Here is a tiny trained network, its code and every weight. The questions are about switching its units off for an input and a class, where a switched-off unit gives its printed mean instead of its output.

import numpy as np


def w(rows, s, z=0):
    codes = np.array(rows[::2]) - 128.0
    scale = np.full(codes.shape[1], s)
    scale[-1] = z or s
    return codes * scale


def f(y):
    return np.maximum(y, 0)


def log_softmax(a):
    a = a - a.max(-1, keepdims=True)
    return a - np.log(np.exp(a).sum(-1, keepdims=True))


def net(x, mask):
    res = np.array(x, float).reshape(1, 7) / 4 @ E
    y = f(res @ A[0][:, :-1].T + A[0][:, -1])
    res = res + np.where(mask, y, B[0][:, -1]) @ B[0][:, :-1]
    return log_softmax(res[-1] @ U[:, :-1].T + U[:, -1])


A, B = {}, {}
E = w([
[112,125,142,128,116,135,130],'x0',
[130,153,100,133,162,127,125],'x1',
[155,75,6,195,41,163,32],'x2',
[79,160,151,135,124,147,138],'x3',
[74,115,174,56,155,227,29],'x4',
[144,166,116,81,210,110,84],'x5',
[3,60,66,27,139,11,133],'x6',
],0.0048)
A[0] = w([
[105,90,70,80,134,97,195,24],'n0',
[165,155,78,155,81,67,217,105],'n1',
[26,27,82,85,161,51,175,36],'n2',
[164,188,112,161,122,254,172,105],'n3',
[67,104,75,70,124,88,176,5],'n4',
[135,172,208,70,147,80,192,208],'n5',
[185,178,124,142,90,68,159,98],'n6',
[45,130,96,59,123,70,141,79],'n7',
[130,153,123,187,59,33,233,150],'n8',
[166,164,151,173,122,157,170,69],'n9',
[139,130,171,138,154,192,89,70],'n10',
[177,138,217,165,166,147,182,90],'n11',
[156,176,149,90,229,85,49,178],'n12',
[173,91,83,138,86,152,53,153],'n13',
],0.0072,0.0026)
B[0] = w([
[105,117,177,121,188,133,97,177],'n0',
[96,160,130,2,152,98,178,206],'n1',
[145,157,198,129,198,37,34,252],'n2',
[143,82,198,131,204,54,84,213],'n3',
[154,136,145,148,134,34,86,192],'n4',
[168,68,29,192,115,233,169,254],'n5',
[102,193,188,73,163,136,153,177],'n6',
[170,114,112,221,145,69,123,226],'n7',
[98,158,83,35,116,144,197,238],'n8',
[196,108,178,101,197,61,121,178],'n9',
[186,215,89,91,135,99,136,168],'n10',
[152,85,115,208,186,90,126,197],'n11',
[69,92,76,106,72,183,216,223],'n12',
[107,84,107,124,159,126,179,215],'n13',
],0.0068,0.0047)
U = w([
[210,164,253,180,218,50,13,58],'0',
[131,40,60,150,120,191,177,231],'1',
[88,121,85,65,100,216,153,250],'2',
[89,234,152,8,131,195,129,104],'3',
[91,162,152,107,119,185,116,115],'4',
],0.0047,0.0019)

Each question gives the input, the list of numbers given to net, and the class t.
The units are the neurons (one row each of A and B). Each row of codes is followed by its name. A weight is (code - 128) times the scale printed after its matrix; where a second scale follows, it is the last column's (A, B and U).
mask holds one flag per neuron, in row order. A switched-off neuron (its flag False) gives its mean, the last column of its row in B, instead of its output. The means were averaged over made-up inputs and are rounded, as every weight is.
A unit's drop is (log p(t) with every unit on - log p(t) with that unit switched off) / (log p(t) with every unit on - log p(t) with every unit switched off).
The circuit of an input: a set's keep is (log p(t) with only the set's units on - log p(t) with every unit switched off) / (log p(t) with every unit on - log p(t) with every unit switched off). Starting from the 12 units with the biggest drops (on a tie, the unit counted first), units are removed one at a time, each time the one whose removal leaves the highest keep (on an exact tie, the one counted first), for as long as the keep stays at least 0.8.
circuit, biggest first: the units of the circuit, biggest drop first
unit that matters most: the unit with the biggest drop
k most important neurons: the k neurons with the biggest drops, biggest first
drop of u: that unit's drop, to one decimal
input [-4,4,-6,6,7,-7,8], class 0: circuit, biggest first : n2, n7
input [2,8,-8,0,-4,7,-3], class 1: circuit, biggest first : n5, n12
input [6,-6,0,-5,-8,-3,-1], class 3: circuit, biggest first : n1, n8, n6
input [8,-2,5,2,6,5,7], class 0: circuit, biggest first : n2, n7
input [1,-2,1,4,-8,-5,-7], class 3: circuit, biggest first : n8, n1
input [6,3,1,4,-8,-7,1], class 3: 2 most important neurons : n1, n8
input [-3,0,-4,2,7,-2,7], class 0: 4 most important neurons : n2, n7, n4, n8
input [6,4,-1,4,-7,-2,0], class 3: 2 most important neurons : n1, n8
input [-2,5,-6,2,4,-2,1], class 1: unit that matters most : n5
input [3,-4,1,-7,6,5,7], class 0: 2 most important neurons : n2, n7
input [7,0,3,2,3,-5,5], class 0: drop of n2 : 0.3
input [-2,0,-6,0,-1,3,1], class 1: drop of n5 : 0.4
input [-8,-3,3,8,-1,5,5], class 0: drop of n9 : -0.1
